Below is a small trained network, with its code and all its weights. Each question gives an input and a class and asks what happens when units are switched off, that is, made to give their printed mean instead of their output.

import numpy as np


def w(rows, s, z=0):
    codes = np.array(rows[::2]) - 128.0
    scale = np.full(codes.shape[1], s)
    scale[-1] = z or s
    return codes * scale


def f(y):
    return np.maximum(y, 0)


def log_softmax(a):
    a = a - a.max(-1, keepdims=True)
    return a - np.log(np.exp(a).sum(-1, keepdims=True))


def net(x, mask):
    res = np.array(x, float).reshape(1, 2) / 4 @ E
    y = f(res @ A[0][:, :-1].T + A[0][:, -1])
    res = res + np.where(mask, y, B[0][:, -1]) @ B[0][:, :-1]
    return log_softmax(res[-1] @ U[:, :-1].T + U[:, -1])


A, B = {}, {}
E = w([
[115,58,48,198,155,227,75],'x0',
[6,136,96,165,158,49,197],'x1',
],0.012)
A[0] = w([
[203,91,166,8,40,147,49,191],'N0',
[225,170,119,75,81,161,109,13],'N1',
[157,34,22,255,129,194,62,50],'N2',
[90,88,39,171,141,142,36,254],'N3',
[201,122,100,123,132,106,8,22],'N4',
[190,183,171,93,149,30,103,219],'N5',
[214,164,196,73,43,193,27,54],'N6',
[79,168,106,86,89,150,55,254],'N7',
[59,111,54,165,171,40,168,45],'N8',
[161,232,162,35,69,97,162,13],'N9',
[194,110,199,82,91,87,185,26],'N10',
],0.0089,0.0068)
B[0] = w([
[111,131,85,191,35,159,187,248],'N0',
[38,80,117,186,146,193,186,180],'N1',
[167,39,176,227,161,83,128,251],'N2',
[185,132,165,146,34,92,149,244],'N3',
[87,118,92,187,238,173,200,166],'N4',
[197,113,155,212,61,94,163,229],'N5',
[61,101,68,175,119,185,172,230],'N6',
[196,168,82,150,40,86,104,190],'N7',
[15,104,102,166,100,176,194,196],'N8',
[143,49,205,247,181,132,122,201],'N9',
[159,70,206,188,187,99,110,178],'N10',
],0.011,0.014)
U = w([
[134,36,201,167,151,124,123,78],'0',
[8,86,96,146,140,177,191,49],'1',
[158,154,118,138,39,109,133,240],'2',
[182,143,104,56,212,185,54,1],'3',
[154,173,67,61,182,125,65,1],'4',
],0.013,0.0068)

Each question gives the input, the list of numbers given to net, and the class t.
The units are the neurons (one row each of A and B). Each row of codes is followed by its name. A weight is (code - 128) times the scale printed after its matrix; where a second scale follows, it is the last column's (A, B and U).
mask holds one flag per neuron, in row order. A switched-off neuron (its flag False) gives its mean, the last column of its row in B, instead of its output. The means were averaged over made-up inputs and are rounded, as every weight is.
A unit's drop is (log p(t) with every unit on - log p(t) with that unit switched off) / (log p(t) with every unit on - log p(t) with every unit switched off).
The circuit of an input: a set's keep is (log p(t) with only the set's units on - log p(t) with every unit switched off) / (log p(t) with every unit on - log p(t) with every unit switched off). Starting from all 11 units, units are removed one at a time, each time the one whose removal leaves the highest keep (on an exact tie, the one counted first), for as long as the keep stays at least 0.8.
units of the circuit, in order: the units of the circuit, biggest drop first
most important unit: the unit with the biggest drop
top k neurons: the k neurons with the biggest drops, biggest first
drop of u: that unit's drop, to one decimal
input [-5,-7], class 1: units of the circuit, in order	(N6)
input [7,7], class 0: top 2 neurons	(N2, N3)
input [3,1], class 2: top 2 neurons	(N9, N10)
input [5,5], class 0: top 2 neurons	(N2, N6)
input [7,-8], class 1: top 3 neurons	(N6, N4, N0)
input [8,8], class 0: top 3 neurons	(N2, N3, N6)
input [-3,3], class 2: top 3 neurons	(N2, N6, N1)
input [3,-2], class 2: top 2 neurons	(N9, N10)
input [6,3], class 0: top 2 neurons	(N2, N0)
input [8,7], class 0: top 2 neurons	(N2, N3)
input [5,3], class 0: top 2 neurons	(N2, N0)
input [0,-4], class 1: top 2 neurons	(N6, N3)
input [-7,7], class 0: top 3 neurons	(N9, N6, N5)
input [6,4], class 0: most important unit	N2
input [-2,-4], class 1: drop of N3	0.4
input [-2,2], class 2: drop of N6	0.2
input [2,3], class 2: drop of N3	0.1
